Here is a tiny trained network, its code and every weight. The questions are about switching its units off for an input and a class, where a switched-off unit gives its printed mean instead of its output.

import numpy as np


def w(rows, s, z=0):
    codes = np.array(rows[::2]) - 128.0
    scale = np.full(codes.shape[1], s)
    scale[-1] = z or s
    return codes * scale


def f(y):
    return np.maximum(y, 0)


def log_softmax(a):
    a = a - a.max(-1, keepdims=True)
    return a - np.log(np.exp(a).sum(-1, keepdims=True))


def net(x, mask):
    res = np.array(x, float).reshape(1, 4) / 4 @ E
    y = f(res @ A[0][:, :-1].T + A[0][:, -1])
    res = res + np.where(mask, y, B[0][:, -1]) @ B[0][:, :-1]
    return log_softmax(res[-1] @ U[:, :-1].T + U[:, -1])


A, B = {}, {}
E = w([
[135,2,176,129,150,75],'x0',
[211,175,116,125,73,37],'x1',
[216,161,83,147,246,122],'x2',
[205,62,98,135,74,218],'x3',
],0.0071)
A[0] = w([
[194,162,107,139,223,124,95],'neuron 1',
[225,87,118,127,54,234,45],'neuron 2',
[111,251,101,129,92,204,38],'neuron 3',
[129,22,147,128,146,63,23],'neuron 4',
[78,159,135,135,161,79,33],'neuron 5',
[180,137,128,137,192,145,5],'neuron 6',
[78,117,126,127,155,168,33],'neuron 7',
[32,191,153,119,168,32,62],'neuron 8',
[49,111,126,140,199,218,37],'neuron 9',
[53,127,143,132,3,111,97],'neuron 10',
[203,169,119,134,47,28,1],'neuron 11',
[83,125,141,134,54,125,8],'neuron 12',
],0.017,0.0078)
B[0] = w([
[119,189,117,101,205,122,223],'neuron 1',
[98,146,49,197,93,127,252],'neuron 2',
[128,4,185,154,155,100,217],'neuron 3',
[126,23,175,148,151,114,197],'neuron 4',
[123,68,66,121,93,173,163],'neuron 5',
[116,81,81,52,157,190,163],'neuron 6',
[140,129,151,92,75,162,152],'neuron 7',
[115,136,58,200,92,132,221],'neuron 8',
[158,182,177,88,50,119,202],'neuron 9',
[133,204,117,101,224,115,235],'neuron 10',
[151,141,195,75,27,159,204],'neuron 11',
[136,64,74,38,150,201,167],'neuron 12',
],0.032,0.012)
U = w([
[92,132,42,167,97,117,76],'0',
[122,152,98,43,204,136,85],'1',
[159,156,174,68,55,121,137],'2',
[117,37,165,134,164,64,117],'3',
[119,192,145,150,155,2,247],'4',
],0.009,0.013)

Each question gives the input, the list of numbers given to net, and the class t.
The units are the neurons (one row each of A and B). Each row of codes is followed by its name. A weight is (code - 128) times the scale printed after its matrix; where a second scale follows, it is the last column's (A, B and U).
mask holds one flag per neuron, in row order. A switched-off neuron (its flag False) gives its mean, the last column of its row in B, instead of its output. The means were averaged over made-up inputs and are rounded, as every weight is.
A unit's drop is (log p(t) with every unit on - log p(t) with that unit switched off) / (log p(t) with every unit on - log p(t) with every unit switched off).
The circuit of an input: a set's keep is (log p(t) with only the set's units on - log p(t) with every unit switched off) / (log p(t) with every unit on - log p(t) with every unit switched off). Starting from all 12 units, units are removed one at a time, each time the one whose removal leaves the highest keep (on an exact tie, the one counted first), for as long as the keep stays at least 0.8.
circuit, biggest first: the units of the circuit, biggest drop first
most important unit: the unit with the biggest drop
k most important neurons: the k neurons with the biggest drops, biggest first
drop of u: that unit's drop, to one decimal
input [6,0,-8,4], class 1: most important unit : neuron 10
input [1,6,6,2], class 1: 3 most important neurons : [neuron 1; neuron 9; neuron 6]
input [-2,-5,-4,1], class 2: 4 most important neurons : [neuron 9; neuron 1; neuron 7; neuron 6]
input [0,-7,6,-8], class 0: 2 most important neurons : [neuron 8; neuron 11]
input [4,1,-2,-6], class 0: 2 most important neurons : [neuron 8; neuron 3]
input [-6,7,-7,0], class 1: 2 most important neurons : [neuron 10; neuron 12]
input [-8,-7,-2,-7], class 3: 3 most important neurons : [neuron 3; neuron 2; neuron 11]
input [7,-3,-7,4], class 1: 3 most important neurons : [neuron 10; neuron 3; neuron 12]
input [-7,3,7,-7], class 0: 2 most important neurons : [neuron 8; neuron 10]
input [-4,-5,-1,-3], class 2: 3 most important neurons : [neuron 9; neuron 2; neuron 4]
input [6,0,-8,-5], class 1: 2 most important neurons : [neuron 10; neuron 12]
input [5,4,4,0], class 3: 3 most important neurons : [neuron 10; neuron 4; neuron 9]
input [-6,1,3,2], class 3: drop of neuron 3 : 0.8
input [4,-5,2,0], class 2: circuit, biggest first : [neuron 9]
input [-2,1,3,-2], class 4: drop of neuron 2 : 0.3
input [7,7,-8,-4], class 1: drop of neuron 12 : 0.4
